Each row, then the band of its hidden value:
[-146  -45   66  -46  131   45  244   65   71  100 -148   49  206   19
 -127  257   -6 -143  -29   72   88  201 -204 -315   14  160  194  322
   62  109  185  -72 -122  -63  -80 -119   39  111  -78  124  101   60]
L
[ 156  -98 -139   -7 -288  126 -432 -243   76 -249   84 -164  -72  108
  176  -46 -191  165    7  202   54  -87   72  -56  -11   -4 -218  -39
  109 -122  -28  279  -93 -119  128  310   13 -131  143  131  -78  149]
Z
[ -36  119   49   38 -168   57  -24   13 -100  196  148  -77   57  -37
  -65 -101   32   85   51   59  -46  165  135  104  -54  -33   83  -80
  -52   -7 -178  -24   75  -45   76   -9   37    6 -145  -76  -66    5]
J
[ -88 -156  158  129  275   46   99 -138   22   21 -179  132  -99   84
 -228  -67   19   18  -87   56   58   35  -38 -218   30   70    9  -11
    6  127   73  -50  -99  -31 -131  -35  -15   80 -117   83   86  -68]
L
[ 50  77  41 -55  -2  -2  20  60 -15  13  54 -88 -11 -35  74 -82 -18  60
  42  -2 -10 -19  29  44 -29 -96   3 -54  -5  68   1  21 -32   9  14 -16
 -75 -20  52 -25 -42 -96]
S
[ 114 -167 -119   89 -289  215 -415 -301  139 -221   59 -101  -27  171
  111   43 -200  114  -25  246  140   -1   30 -248  -20   45 -240   40
  110  -99   25  259 -135 -139   92  306   22   18   35  219  -58  237]
Q
[ 62 -12  19 -50 -50  18 -96  -7  12 -54  35 -92 -21   2 149 -99 -51 118
  21  51  26 -72  43 -10 -53 -87 -53 -34   3  30   6  90 -77   0  13  57
 -74 -12 108  38 -36 -50]
M
[  8  12  62 -22 -26   7  14  50 -46  46  34 -63  12 -30  46 -81  23  93
  27  12  -5  30  47  61 -68 -75  47 -39 -15  42 -58   9 -26  -1  -7   7
 -49  -7  32 -45 -32 -85]
M
[  90 -229  -75  182 -267  231 -396 -289  154 -204   58  -74  -29  179
   82   61 -162   71  -17  212  206   68   29 -323  -92   30 -268   30
  105  -62   31  265 -170 -114   69  311  -13  186  -29  223  -67  211]
L
[  50   29   45  -13   49   -3   59   62    3  -20   11  -52  -23  -28
   11  -21    7   20   40  -24   23   26  -16   35  -46  -88    5  -45
   30   75   20   14  -48    8  -16   13  -79   16   34  -29  -45 -109]
Z
[  45   14   52  -39   21   -7   41   69  -26  -12   16  -63  -15  -34
   52  -55   17   69   32  -17   -1    3    8   76  -57  -96   30  -47
   14   59  -21   12  -41    7  -21   17  -79  -30   75  -54  -37 -116]
S
[ -35  -13   87  148  -20  105   37   -9   59   88   49   -4   44   34
  -74   42   -2  -62   28   30  136  186   -6 -227  -89  -26  -41   18
    0  107   48   14  -84  -10  -10  -11  -58  301 -178   74  -33   10]
L
[ -39   -6   93  158  -46  110   55    7    9  128   67    6   49   20
 -118   31   47  -27   31   19   98  225   26 -115 -100  -36   14  -14
   -9   77  -41  -25  -28  -18  -13    3  -36  239 -198    3  -52    0]
Q
[ 170 -113 -132   38 -275  178 -402 -251  114 -245   84 -129  -65  132
  155   -7 -185  149   -2  201   94  -61   46 -114  -19  -26 -243  -27
  106 -101   -2  250 -104 -109  102  307   -9  -66  100  161  -95  169]
C
[ -50  131   49   66 -179   57  -16   17  -95  214  161  -74   67  -42
 -101  -78   35   47   64   53  -28  213  135   86  -63  -21   78  -79
  -43   -2 -175  -19   80  -49   91  -10   46   61 -191  -72  -73   17]
Z
[  43  -27   74   14  125   77   44   -7   26  -20  -19  -22  -51   33
  -69   79   64  -71   63 -110   -6   76  -82 -128  -27  -17    7   78
   49   98   50   27  -42   49   -5   -5  -17  -12 -112  -16  -47 -126]
Q
[ -60   -5   53  -61  102   -6  182   90    7   46  -92   -2  104  -24
  -78  133   24  -60    7   11   22  125 -120  -77   -9   52  153  153
   57   77   78  -45  -67  -35  -52  -54    2   -4   -2    6   37  -43]
C
[  -3  -20   80  -46  191  -53   62  -42  -41  -31 -111   14 -106   -2
  -85 -135   -7   91  -36   29  -55  -80    1   54   59    0   44  -76
   17   67   13  -16  -39  -28  -62  -15  -22 -158   64  -17   42 -127]
Z
[ -75  -10   64  -27   83   -4  146   76   22   48  -70  -18   99  -16
  -71  127   10  -90   19   11   53  139 -107 -149  -22   63  113  149
   54   94   99   -6  -92  -32  -33  -54   -8   86  -37   31   43  -32]
Q
[ -70  -95  136   41  276  -41   71 -115  -26  -14 -171   77 -140   41
 -186 -145   -2   52  -70   43  -15  -50   -5  -85   75   65   22  -69
   13  104   49  -16  -75  -36  -97  -34   -8  -60  -25   27   97 -118]
Q
[  13  -21   82   92   54   56   71   40   63    7   14  -19    5   13
  -24   45    6  -63   36  -25  122  112  -41 -166  -83  -65  -45    5
   27  128   84   25 -103   15  -37   -2 -102  233  -75   39  -32  -68]
Q
[  75   18   38    7   34   26   72   82   41  -43   20  -48   -4  -20
   38   29    4   -3   47  -34   69   47  -43   -6  -72 -119  -23  -25
   42   91   52   16  -71   19  -29   25 -113   83   35  -10  -65  -96]
C
[  43   54   26 -122   59   -4   95   85   12  -15  -23  -60   36  -29
   76    6  -24   43   16   14  -13  -33  -60   10    2  -60   63   51
   23   74   66  -15  -55   -3  -29  -41  -65  -85  111    7   -7  -78]
S
[  92    4   25  -36   24   29   35   52   15  -61    5  -53  -21  -13
   60  -12    3   68   28   -8   19  -10  -24   61  -50 -116   -1  -33
   38   54    9   13  -50    7  -31   47  -90  -44   93  -28  -60  -96]
J
[  96    0    4  -50  -53   35  -68   10   21  -80   40  -95  -24    2
  135  -55  -45  101   25   32   23  -54   15   24  -47 -105  -48  -34
   26   32    7   73  -66   -6    7   72  -85  -43  119   10  -55  -57]
S
[-167 -112  117  -40  356  -15  104 -281  -28   44 -320  188  -99  113
 -321 -177  -88  150 -216  256  -90 -129  -32 -150  265  241  131   30
   -9   47   78 -125  -47 -159 -150 -101  130 -304  -16  156  222   53]
Q
[  60   -3   30   41    1   67  -18  -13   70  -49   29  -49  -18   28
   27   20  -43  -11   32   17   90   41  -28 -125  -43  -65  -80   -6
   40   80   74   63  -91   -6   -2   43  -83  118  -17   61  -48  -28]
Q
[ -56   16   42 -164   65  -30  135  103  -19   58  -79  -42  128  -41
   49   58    2   34   -2   44  -29   17  -85  -33   -1   38  177  175
   16   51   61  -35  -60  -23  -38  -81    7 -105   98   23   53  -40]
M
[ -21  -78   98  -45  140  -50   41   -7  -57  -12 -103    5  -61  -12
   -4 -146   25  140  -37   29  -31  -78   24   61  -12  -29   66  -51
   -6   55  -23   -6  -58   -7  -80   -1  -42 -109  108  -26   43 -134]
M
[   3  -80   85  139   41  102   39   -6   87   -2    0    5   12   46
  -42   78    5  -69   23   -4  156  142  -54 -244 -102  -40  -68   35
   34  121   92   37 -125   10  -42   27  -91  286 -114   78  -34  -31]
L
[  33  -56   88   96   86  102   80   17   61   -3   -9   12  -12   37
  -60   84   49  -57   37  -59   93  122  -70 -158  -80  -64  -23   38
   36  119   64    0  -79   30  -52   11  -81  165 -105   17  -50  -82]
Q
[  14   84   52   67  -43  114   37    4   35  106   94  -31   40   19
  -52   25   -3  -28   46   19   54  141    7 -121  -37  -54  -15    8
  -14   81   14  -19  -12   -7   25  -34  -32  143 -168   40  -68   10]
Q
[ -55  -99  123   54  224  -17   74  -82  -17  -13 -142   62 -104   35
 -164  -92   13   37  -52   30   10   -2  -15  -78   36   42   28  -47
   22   96   38  -15  -77  -30  -92  -11  -17  -20  -29   17   67 -107]
Q
[  60   -2   35  -31    7   -7   13   56  -15  -49   12  -71  -26  -29
   56  -45    7   67   34  -10   10   -2    6   79  -58  -93    8  -56
   33   48  -16   37  -50    0  -14   50  -79  -33   91  -49  -44 -110]
J
[ 123 -170 -101  110 -275  203 -407 -278  127 -220   71 -106  -51  159
  110   27 -169  103   -6  203  143    9   39 -224  -47   14 -251    6
  107  -83    8  263 -132 -115   90  310    0   50   25  184  -76  189]
Q
[  59   16   52  -60   51    7   56   63   -1  -21   -3  -52  -16  -21
   75  -55    3   79   18   -9   -1  -39  -12   43  -38 -107   23  -27
    6   72   16   -4  -51   17  -40   -7  -89  -45   94  -23  -30 -112]
S
[  54 -134   14  149  -71  174 -134 -136  134  -92   20  -17  -11  114
   14   75  -75  -10    0   92  178   93  -32 -302  -82  -18 -162   45
   61   53   88  120 -145  -37   -3  134  -65  234  -80  161  -52   78]
L
[  -1   -7   70   41   72   54  104   43   64   15  -17   -8   34   15
  -33   80   -3  -65   23   -4   95  101  -77 -172  -46  -31    1   62
   32  120  105   -2  -95    2  -43  -29  -75  163  -58   53  -11  -44]
Q

Part 2:
[  63 -264  233  121  231 -208 -136  151 -315   59  113  363  -11 -228
  217 -100  191  -34 -195  -65  141  -15 -138 -172  103 -131 -102 -121
 -152 -185  194  222  -60   68  -89  416  -21 -218   -2  108 -359   51]
Q562
[  20  320 -193  358  460 -158 -308   14  -35  -98 -126 -385 -357   38
 -118  337 -331   29 -369   93  100   25  263  -42   99  -85  -25  148
  340 -135  127 -186 -166 -466 -129 -342  112   37 -121  -28  195 -329]
Q626
[-190  -84  532   -3 -535  -17  260 -136  -18  236  357  229  266 -203
  517 -122  313  122  147 -184   24 -116 -467   33   -7  273 -145 -626
 -391  107 -172  -20   58  457 -319   19  -30  -49  428  102  -40  236]
Q626
[-114  161  -14  198  548 -187 -151  150 -345   57  -73  -42  -74 -277
  -39   31 -157  -98 -392  -97  212  -37  247 -196  250 -113  -98  117
  -69 -103  122  235 -159 -273 -188   31  224 -230 -147   59 -217  -85]
Q562
[-132 -354   71 -142 -244  149 -148  -89  785 -449  -52 -206 -298  143
  529 -240   45  313  320  -96   20  150   58  306   79  230 -200   49
 -359 -120  300 -523 -176   49  150 -399 -212  384  108   64  496  104]
q318
[-283  -14  306  203  -87  107   32 -156  230   28  193 -216  -28 -216
  518 -210  146   12   36 -188   75  -12 -101  143  174   45  -13  -63
 -132   92  136 -194 -207  203 -276 -144 -220 -179  188  236  186  288]
q822
[-181  214  176  -52    5  -98  119   79 -220  159  -91  230    1   84
  -20  378 -131  -25 -116   93   38 -156  -99 -223 -198   92 -117  -74
  -64   90 -301  -88   95 -148 -133  179  251   35    9 -377 -157 -130]
Q626
[  64  -26 -155  388  454   62 -492   29  273 -350  -84 -358 -467   95
  236  -96 -127 -143 -138  -35   88   89  104  372   98 -280  124  247
   92 -150  372 -192 -115 -335    9 -249 -147   34 -300   71  117 -236]
q284
[-325 -228  372  119  -45  178    9 -109  352  -53  127  -79 -104 -142
  636 -291  233  -23  143 -155   61   22 -100  121  131  -32    7  184
 -162  101  253 -307 -244  256 -150  131 -388 -214   97  176  146  430]
Q562
[-165   -4  418 -175 -571 -128  298 -103   -5  190  197  261  229  -61
  304  137  134  299  139  -77    4 -112 -323 -135 -111  457 -297 -631
 -361   52 -292 -154   83  296 -227  -91  146  181  466  -93   80   70]
Q626
[-431   74  132 -217 -143  182  184  160  267  -60  -50 -108  -94  -39
  257  -35  -96  105   65  -43   89  -23   84  -21  248  147 -111  165
 -458  142  -86  -75  -67  -20   23 -139  185   43  -88  -98    5  177]
q318
[ -50 -171  342  322 -119  125 -181 -156  303  -67  296 -104 -183   19
  560 -217  256  -72   77  -96   85   21 -283  356  123 -101   91 -144
 -106   21  273 -213    8  174 -173  -85 -312    8  -43  104   96  132]
q284
[ -96  -81  144  291 -193  165 -141 -136  512 -188  156 -377 -327   49
  564  -56   96  124  125   -5  -77   81 -219  302   32  -26  104   -7
  161   12  209 -503 -214  136  -82 -246 -419  -40  202  254  388  115]
Q626
[ -51 -134   98  402  328  152 -357 -117  281 -216   -4 -195 -322   34
  450 -193   84 -264  -13  -88   39   26  -96  374  -79 -326  173  263
  142  -23  332 -295 -158  -87 -122   58 -389 -150 -130   84  116   34]
Q626
[-237  -65  274 -144 -488   57  141 -196  478 -106   39  -67  -16  102
  466   14   40  297  309 -103  -47  -21 -159  132 -147  428 -233 -306
 -305   72 -107 -526  -53  186 -115 -338  -75  305  381  -76  429   86]
q733
[-250  -86  500 -219 -450   -1  239 -167  138  125   53  401  149  171
  347  138  145   88  257  -33   17 -151 -299  -43 -324  339 -242 -316
 -368  153 -264 -355  166  197 -170  143   36  277  223 -428   71  109]
q733
[-196  -79  129   79  -14  112 -116 -179  562 -225 -135 -217 -373  255
  352  176  -58  134  139  108  -28   56   68   67 -160   54  -60  346
  226   19  176 -755 -240 -101   -1  -90 -345  167   73 -152  514  102]
q822
[  48 -232  150  274  148  -50 -196  227   23  -60  143   19 -413  -19
  318  111  140   95 -177  209   15  109 -153 -168  219 -275  120  248
  291 -131  342 -158 -203   53  104  387 -351 -294  -94  202 -139  130]
Q562
[-124   -1  151  187 -103   54 -165 -272  504 -197   56 -340 -221  117
  411  -44  -20  137  121 -107   55   43   25  300   15  189 -109 -100
  -69   -8  185 -523 -108  -33 -169 -498 -183  283  117   -6  510  -16]
q733
[ -26   33  202  -45 -310 -195  140  207 -266  163  343  102  151 -335
  148  -48   93  301 -176 -113  155  -18 -186 -140  456  256 -225 -666
 -520 -120  -86  441   82  176 -137 -245  392   13  183  245 -271  -32]
q318
[-215  256   55 -193 -229  -99  286  273 -180  146  -65  100  -29  -41
  -16  462 -199  265 -110  166  -71  -96 -128 -395  -38  215 -138 -138
  -45   59 -401  -53  -48  -37    1   79  310  -81  240 -113 -131  -83]
q822
[  -5  -57 -281  198  387  142 -391  250  300 -437 -185 -338 -483   45
  252 -140 -188  -86  -77  -29    2   98   75  331  117 -287  150  328
  -52 -137  264  -87 -156 -309  179 -168  -64  -73 -273  152  -22 -224]
q284
[ -46  -50  -21  345  466  132 -407   37  196 -257  -55 -216 -363   52
  291 -195  -42 -290 -114  -85  129   29   52  369  101 -345  156  307
  -46  -53  333  -78  -55 -264  -41  -51 -139  -61 -390   -7  -50 -106]
q284
[-154  162  -86  161  288   35 -203   89  176 -171  -62 -348 -299  -10
   95   10 -213    8 -183  -34  163   43  245  116  308  -50  -29  192
 -129  -46  174  -59 -100 -310  -38 -364  143   78 -261   -9   90 -123]
q318
[-169  138 -136  147  482    3 -148  328  -40 -100 -226 -165 -448   27
    2  308 -261  -33 -293  221   29   31  199 -258  142 -274  102  613
  295  -24  114 -148 -248 -344  123  252  -23 -290 -277  -48 -134  -47]
Q562
[  12   94 -166   69  325  -70 -179  420 -200 -100  -65  -20 -296  -49
  -94  157 -197    2 -335  122  123   22   81 -111  296 -203   18  140
 -106 -152   59  293    0 -329  138   38  308  -81 -334  -15 -365 -244]
q318
[ -77  133  -64   70  138   25 -145  117  152 -157 -205  -83 -362  272
   60  348 -232   -1  -61  180  -33  -26  -10    9 -187  -62   24  224
  147    3  -64 -351  -13 -305   74    2   32  111 -143 -289   63 -243]
q733
[ -83 -151  172  209  -73   42 -180 -259  491 -203   68 -268 -229   30
  479  -97   84  156  116  -90   22   78  -26  228   -8  101  -90  -29
   56  -70  282 -529 -234   60 -140 -295 -345  128  219  147  496  106]
q822
[  44   50   95  268  550 -191 -294  -31 -289   35 -118  200 -139   45
  -65  185  -75 -256 -308   27  187  -83   90  -80 -142 -219  -64  133
  136 -115  125   -9   12 -352 -189  247   79   -8 -243 -296 -163 -207]
q822
[-308   29  107  -38 -132   39  134  103  251  -55   17 -236 -163 -151
  342   52  -59  292   10   -6   -6   47   51 -157  240  178 -103   99
  -85   37   34 -265 -295   94  -22 -134  -71 -138  222  213  196  213]
Q562
[-232  222   -3 -179 -100  -58  122   81   54  -43 -175  -40  -17   19
   66  220 -253  177   10  -46   -2  -86   42  -87 -103  309 -219 -163
 -279   42 -289 -166  -17 -147  -70 -261  326  165  171 -186   94 -178]
q733
[   8 -199  466  -96 -484 -157  107  -53   49  134  321  341   36   69
  251  136  248  319   44   73  134  -11 -268 -146  130  290 -277 -494
 -307  -83   15  -96  161  221  -84    5   71  332  134 -164    8   86]
q318
[-202 -229  356 -361 -446   -7  277   91  -59   50   34  534  322 -138
  438 -199  199   62  285 -244  -46 -160 -442   29 -280  308 -237 -546
 -742   64 -344   97  146  343  -92  238  193   29  374  -94 -277   77]
q733
[   8  -33   57  394  388   46 -371 -102  177 -167  -64 -145 -376  155
  241   65  -21 -216 -117   50   58   16  -15  216 -126 -300  121  299
  296  -59  279 -345 -110 -242  -97   71 -284  -37 -198 -100  130  -95]
Q626
[-170  153 -140 -179  146  -49  -33  216   40 -174 -275  -23 -140   58
  -22  158 -313   88  -61  -22   55  -48  167  -49  -25  151 -183   41
 -330  -39 -159  -40   -1 -322   65 -195  382  177  -89 -229  -44 -270]
q284

Part 3:
[  57  -60  -37   98  -83  -83   53  -54   29   30  105   11   33  -79
  -70   -5  -53   76   31   50    1   85   11   95   83   12   36  -24
   56  -37   51  -27  -51 -206   11  162  -17   13  -77   30  -64  124]
P
[ -66  -64  -22  -56  -86   -2 -149  -24  112  -30  -59   72   50   16
  -62   91  -71 -109   71  131 -160   13  174   -2 -212   84   30  199
   38  -39   62   85 -171   64 -213   22 -143   85  153 -139 -116 -103]
Y
[ -61 -149 -116  -19  -45   12   41    8   83   70   54  -71   22 -173
 -180 -101   80   38  101   70  -94  142   97  -44   81   71 -112   98
   -1  -96  197   19 -288 -199 -149  142 -100  121  -62   53  -28  -66]
Y
[  -9 -129 -121  143 -119  -35  190   23  -70  122  110  -12   42 -204
  -80  -52   35   65   41   30   76   37  -81   75  270  -71 -108  -98
   15  -43  129  -29   16 -290   83  221   55  -35  -58  123  -22  138]
P
[ 110  230   39 -118   46 -172 -179   81  -52 -117  -80  153   -4  169
  121  233 -139 -274  -58   57   58 -190   83   37 -475  -93  236  196
  -41  218 -112   75  275  318   97   35  -65  -59  279 -110 -126   -7]
P
[ -79 -252 -133   17  -18   73   83 -283  116  -78   77 -158   39  -68
 -250 -132  -23  247   56  -33 -257  156  -28   -5  129  139 -148   81
   15 -147   14  -86 -353 -344 -285   98  -39   81 -305  126   92   62]
Y
[-199 -116  -85  142  -22  -31   32  183  -14   65 -123 -123   -1   -7
  -88   98   99  -80   21   -1   28 -132 -149   12  -20  -42 -137   42
 -117  204   58  -44   54 -175  -55  -52 -131  -51  108   50   86   68]
Y
[-190  -82 -114  -73  -43   72   39  -65   48 -126  -46  -51    4  -67
 -135  158 -184  -25   63 -103 -252 -118  -80 -145  -31  -82  -97  153
  -24    1 -149   35 -229  -13 -180  -59  -53    3  -23   28   70  -22]
Y
[   2 -148 -123    2 -117   66   29 -242   18  -61   57  106   14  -70
  -41  -94 -143   84   59   89 -212  115  109   26   40   41  -47   58
   82 -220   -3   19 -214  -94 -208  160   54   67  -49  -36 -117  -71]
B
[-121 -205 -165  -54   -1   53  102  -71   23   28   46   -1  -42 -140
 -139 -160   27   43   56   55 -158   92   61   -1   73   62 -193   80
  -51 -116  119   17 -210 -172 -176  131   -5   98  -62   81    2 -113]
F
[ -24 -195 -182  142 -179  137   32 -195  -67   64  -77   66   48 -114
    0 -177   75   33   78  206  -87  148  124   47  109   46 -156   45
   50 -213  171  -44 -141 -135 -223  216   37  123   79  -43 -111 -135]
F
[   4   37   68 -189   57  -99 -140 -162  163 -209   78  158  -30  142
  -85  154 -306  -16  -13  -16 -240  -30  123   71 -337  100  166  188
   25   25 -200   36 -111   99 -145  -24  -80   39   11 -101  -71  -27]
X
[-101 -262 -193   63   21   55  152  -60   47   67   73 -153  -53 -170
 -233 -282  164  193   84   16 -116  217  -11  -27  230   97 -245    2
  -64 -107  189 -107 -324 -416 -207  160  -53  118 -211  164   64  -77]
Y
[-184  113 -108 -185  210 -146  -29  527  -79   48 -118  111 -279   -9
   79   27   38 -391    7   25   47 -182   54 -120 -368 -166  -56  142
 -270  306   49  140   97  231   59  -92 -141   24  379  -33  -68 -344]
V
[   2   46  -84 -102   24  -17   50  -72  -22 -114   50   94  -57  -57
  -61   42 -161  -18   22  -62 -102  -28    7  -56  -67  -89   10   86
  -27    9 -119  -32  -81   17  -26   96   24   32   21   31  -23  -87]
X
[ -56  -99  -39  181 -137  -13   89  -50   71   -3   87   21  -16 -109
 -113   43 -142  144   83  -23  -97   87  -65   34  213  -31  -12  -89
   76  -53  -56  -98 -214 -293  -74   57  -40   24  -78  -11  -34   64]
X
[  83  123  -71   92   10  -69  -20  -34  -84 -102  -72    6  -68   58
   70   54  -86  -37   -9   -5   13  -21  -48  -23 -142 -125  103   47
  -27  112 -132  -93   53   15   16   59  -19    7   45  -10  -37   -4]
P
[ -15  -33 -109   47  146 -180  127  327  -73  155   78  -29 -172  -91
  -51 -194  207  -52   -4   34  190   57  -37   65   18  -41  -89  -72
 -182  189  206  -45  109 -242  140  147  -65    2   39  145  -13  -58]
P
[  98    2   46  -48  -72  -72 -130 -147  186  -72  120  148    6   -7
  -94   10 -180   63   83  110 -169  204  246   58 -126  139  170  107
  128 -136    9    2 -303  -48 -168  115 -112  157   -8 -149 -184  -90]
X
[ -38 -155 -156  119  -89   50   66  -94  -17   63  -15    2  -33 -129
  -27 -163   34   56   68  138  -88  162   81   30  104   34 -116   20
   15 -141  126  -24 -196 -185 -160  151   -3  134  -31    4  -68  -85]
V
[ -79  102  -64   29   65 -104  -43  193 -168  -66 -179   95  -94  166
  147  174  -56 -265  -79   -2   83 -300 -126   37 -332 -181   24   75
 -166  318 -141    0  382  174   83  -57  -18 -145  319  -31  -15  -23]
B
[ -52   63 -108  -34 -158   31   68  -23  -95  -82  -31   92   56 -135
   44  260 -263 -148   45  -47  -93 -197  -60 -114   -7 -244   17   91
   52  -17 -163  107   -2  154   40   59   70  -62  123  -22  -57   45]
B
[-233 -316 -179  175 -161  141  184 -199  -55   -3  -29   14   19  -91
  -70  -21 -112  118   25    8 -199  -61 -157   89  244  -22 -265  -56
    2 -120  -61  -43  -71 -275 -198   43  105  -51  -59   62   58   82]
V
[-135   -6 -163  -18   16   13   84  148  -86   27 -100  -80  -47 -136
  -52   49   51 -144   44  -25   -2 -104  -69 -130  -24 -148 -136  115
 -118  111   38   16  -35   -3   -4   38  -52   34   97   89   61  -77]
Y
[  39   -6  -36  -77  -65  -26  -57 -158  -32 -129   15  185   52   86
   21  101 -189  -71  -22   42 -106 -106   52   74 -198  -23   71  108
   32  -16 -108   37  112  104  -65  114   49  -78  130  -64 -115    5]
P
[ -92 -270 -111  161 -210   76  109 -258  -15   58   14    2  145 -105
  -64    6  -61   95   16  121 -107    6  -29  179  182   69 -149    7
   84 -168   70   17  -17 -233 -129  154   79    0  -81   40    1  210]
V
[  37  -76  -78   44    8 -103   64  -42  -66   63   29  -27   37  -23
  -11  -41   53  -23  -52   96   79  -16  -10  169  -56   32  -31   47
  -47   50  108   22  183 -121   62  176   29  -15  -39  105    2  174]
B
[ -13   97  -54 -311   40   -9 -142  -70  115 -179  -16   49   -7  -26
  -83  140 -211 -157   68   -1 -268  -23  202 -192 -346  -12  100  341
   10  -45  -88  155 -299  276 -180   10 -116  132   55  -77  -77 -186]
Y
[-152 -157 -144  -18  -92   66   61  -27  -42   14  -33  114  -14  -94
  -17   -6  -79  -83   44   80 -139  -57   41   13    1  -35 -150   74
  -24  -79   35   76  -61  -15 -138   75   33   16  130  -24  -65 -104]
V
[-107 -179 -241  -80   46   32  207  166  -72  160   73  -90  -40 -294
 -201 -247  259  -16   86   18   40   84    8 -103  204  -36 -295   41
 -142  -35  313    1 -149 -249  -27  245  -14   66  -15  217   34 -156]
Y
[ 162   40    5   83 -105  -91   -8 -185  -26   24   38    7  164  -40
  -26  101  -19    8  -27  109  114   20   47  177  -45   38  112   80
   79    3   64  -41  149  -71  100  233   13   40  -24   36  -32  250]
X
[-129  -11  -43   21  -74  -13   80   12  -25  -68    6   86    0  -53
  -57  224 -211  -55   14  -89  -71 -184 -130    5   14 -138  -29   19
  -17   92 -169  -18   38  -34   21   -9   12  -74   96    9   25   68]
X
[-136  -53 -135  128   97 -128  155  315 -132  168  -67 -116 -129  -93
    9  -44  177 -131  -36   30  189  -98 -150   73   10 -105 -158  -31
 -206  252  138   -8  211 -178  150   37  -46  -16   67  160   93   73]
V
[-125   45  -99   72   41  -64  -25  177 -192    1 -242   45  -68  120
  160  146   22 -288  -79   65  104 -290 -111   66 -301 -150  -51  102
 -179  291  -56   20  391  160   59  -49  -15  -90  322  -14   19   -3]
V
[  71   79 -117   53  -73  -23   64  -39 -184  -33  -54   52   44  -46
   75   90  -47 -107  -20   13   91 -130  -74    0  -42 -186   15   42
  -17   69  -51  -27  214   54  113  173   87  -73  121   50  -37   67]
P
[ -17   40 -140 -151  179  -87  -42  219  -28   16  -34   89 -244  -25
   34 -214   81 -171   38  110  -36  104  193  -82 -272  -12  -32  138
 -164   65  127   54 -123   85  -89   77  -99  155  162  -25 -126 -380]
V
[  10  -45   15   13   68 -147 -141   50  106   35  -50 -114   37  105
  -97   13  132  -56  -15  128   27   42   90  124 -278  171   57  177
  -63  149  158    2   21  -95  -86   40 -204   67   12    1    1   90]
Y
[-189    5 -174 -328  208  -15   45  217   -1  -70   -3   71 -236  -99
  -87  -75  -57 -201   50  -62 -191  -64   86 -213 -226  -95 -142  207
 -206   76  -10  121 -208  148 -113  -17  -70   96  124   55   -6 -383]
F
